Below is a small trained network, with its code and all its weights. Each question gives an input and a class and asks what happens when units are switched off, that is, made to give their printed mean instead of their output.

import numpy as np


def w(rows, s, z=0):
    codes = np.array(rows[::2]) - 128.0
    scale = np.full(codes.shape[1], s)
    scale[-1] = z or s
    return codes * scale


def f(y):
    return y / 2 * (1 + np.tanh(0.7978845608 * (y + 0.044715 * y**3)))


def log_softmax(a):
    a = a - a.max(-1, keepdims=True)
    return a - np.log(np.exp(a).sum(-1, keepdims=True))


def net(x, mask):
    res = np.array(x, float).reshape(1, 4) / 4 @ E
    y = f(res @ A[0][:, :-1].T + A[0][:, -1])
    res = res + np.where(mask, y, B[0][:, -1]) @ B[0][:, :-1]
    return log_softmax(res[-1] @ U[:, :-1].T + U[:, -1])


A, B = {}, {}
E = w([
[11,134,172,110,60,154,104,140,81,194,235,93],'x0',
[167,159,244,106,44,61,146,216,137,158,143,196],'x1',
[95,44,116,85,171,201,13,140,50,99,91,155],'x2',
[138,205,141,38,209,115,157,205,110,254,76,150],'x3',
],0.0064)
A[0] = w([
[86,78,154,152,61,154,84,114,96,99,186,128,89],'neuron 0',
[139,117,75,201,139,133,146,58,179,84,128,93,162],'neuron 1',
[162,255,136,108,157,54,199,159,160,182,96,133,252],'neuron 2',
[181,143,138,134,130,92,144,142,153,122,96,155,215],'neuron 3',
[115,110,42,107,197,184,111,89,107,126,87,100,189],'neuron 4',
[67,116,111,88,149,205,99,124,71,160,141,103,218],'neuron 5',
[87,152,160,149,67,110,154,124,136,147,204,104,179],'neuron 6',
[104,177,179,70,146,128,115,208,89,193,120,156,161],'neuron 7',
],0.0088,0.0024)
B[0] = w([
[15,136,97,71,216,174,106,176,81,136,146,118,202],'neuron 0',
[132,110,74,201,77,137,102,41,227,159,135,45,207],'neuron 1',
[146,157,180,37,105,39,198,225,174,132,145,131,254],'neuron 2',
[158,118,168,86,98,84,168,193,174,100,118,136,176],'neuron 3',
[31,93,44,115,226,230,44,128,97,148,118,111,230],'neuron 4',
[158,10,145,150,91,160,60,118,111,2,51,150,209],'neuron 5',
[77,191,104,92,143,95,175,141,214,210,196,41,201],'neuron 6',
[159,93,114,194,72,116,113,68,218,110,118,83,220],'neuron 7',
],0.007,0.0096)
U = w([
[100,103,125,114,158,159,98,139,8,87,113,162,137],'0',
[146,174,136,171,130,127,136,105,65,163,130,174,39],'1',
[201,135,179,115,73,93,153,163,148,99,110,153,162],'2',
[137,98,103,228,102,145,100,39,162,114,112,105,174],'3',
[98,199,131,110,119,110,154,138,150,195,180,99,166],'4',
[156,178,114,163,150,120,150,89,124,151,115,142,2],'5',
[103,148,109,83,186,144,124,166,103,170,121,129,116],'6',
[146,174,128,165,134,126,154,94,60,168,135,172,27],'7',
],0.011,0.0055)

Each question gives the input, the list of numbers given to net, and the class t.
The units are the neurons (one row each of A and B). Each row of codes is followed by its name. A weight is (code - 128) times the scale printed after its matrix; where a second scale follows, it is the last column's (A, B and U).
mask holds one flag per neuron, in row order. A switched-off neuron (its flag False) gives its mean, the last column of its row in B, instead of its output. The means were averaged over made-up inputs and are rounded, as every weight is.
A unit's drop is (log p(t) with every unit on - log p(t) with that unit switched off) / (log p(t) with every unit on - log p(t) with every unit switched off).
The circuit of an input: a set's keep is (log p(t) with only the set's units on - log p(t) with every unit switched off) / (log p(t) with every unit on - log p(t) with every unit switched off). Starting from all 8 units, units are removed one at a time, each time the one whose removal leaves the highest keep (on an exact tie, the one counted first), for as long as the keep stays at least 0.8.
units of the circuit, in order: the units of the circuit, biggest drop first
most important unit: the unit with the biggest drop
top k neurons: the k neurons with the biggest drops, biggest first
drop of u: that unit's drop, to one decimal
input [3,3,2,-4], class 6: most important unit => neuron 0
input [-5,-4,7,0], class 0: units of the circuit, in order => (neuron 4; neuron 6)
input [2,3,5,1], class 3: top 3 neurons => (neuron 2; neuron 7; neuron 4)
input [2,-1,-2,-5], class 4: top 3 neurons => (neuron 5; neuron 7; neuron 6)
input [-1,6,0,-7], class 4: units of the circuit, in order => (neuron 5; neuron 0)
input [7,5,4,-5], class 6: top 3 neurons => (neuron 6; neuron 0; neuron 1)
input [-2,2,4,-6], class 0: top 2 neurons => (neuron 7; neuron 0)
input [4,-1,2,0], class 0: units of the circuit, in order => (neuron 1; neuron 5)
input [0,8,0,-4], class 4: top 2 neurons => (neuron 5; neuron 6)
input [-4,2,7,-2], class 0: top 4 neurons => (neuron 7; neuron 1; neuron 6; neuron 2)
input [-5,1,6,-3], class 0: top 2 neurons => (neuron 7; neuron 6)
input [-1,7,7,2], class 2: top 2 neurons => (neuron 4; neuron 1)
input [-3,5,6,6], class 2: drop of neuron 6 => 0.0
input [5,-2,-3,-5], class 4: units of the circuit, in order => (neuron 6)
input [4,0,8,-8], class 0: drop of neuron 0 => 0.2
input [7,1,8,8], class 3: drop of neuron 7 => 0.8
input [-7,-5,-7,7], class 2: drop of neuron 4 => -0.1
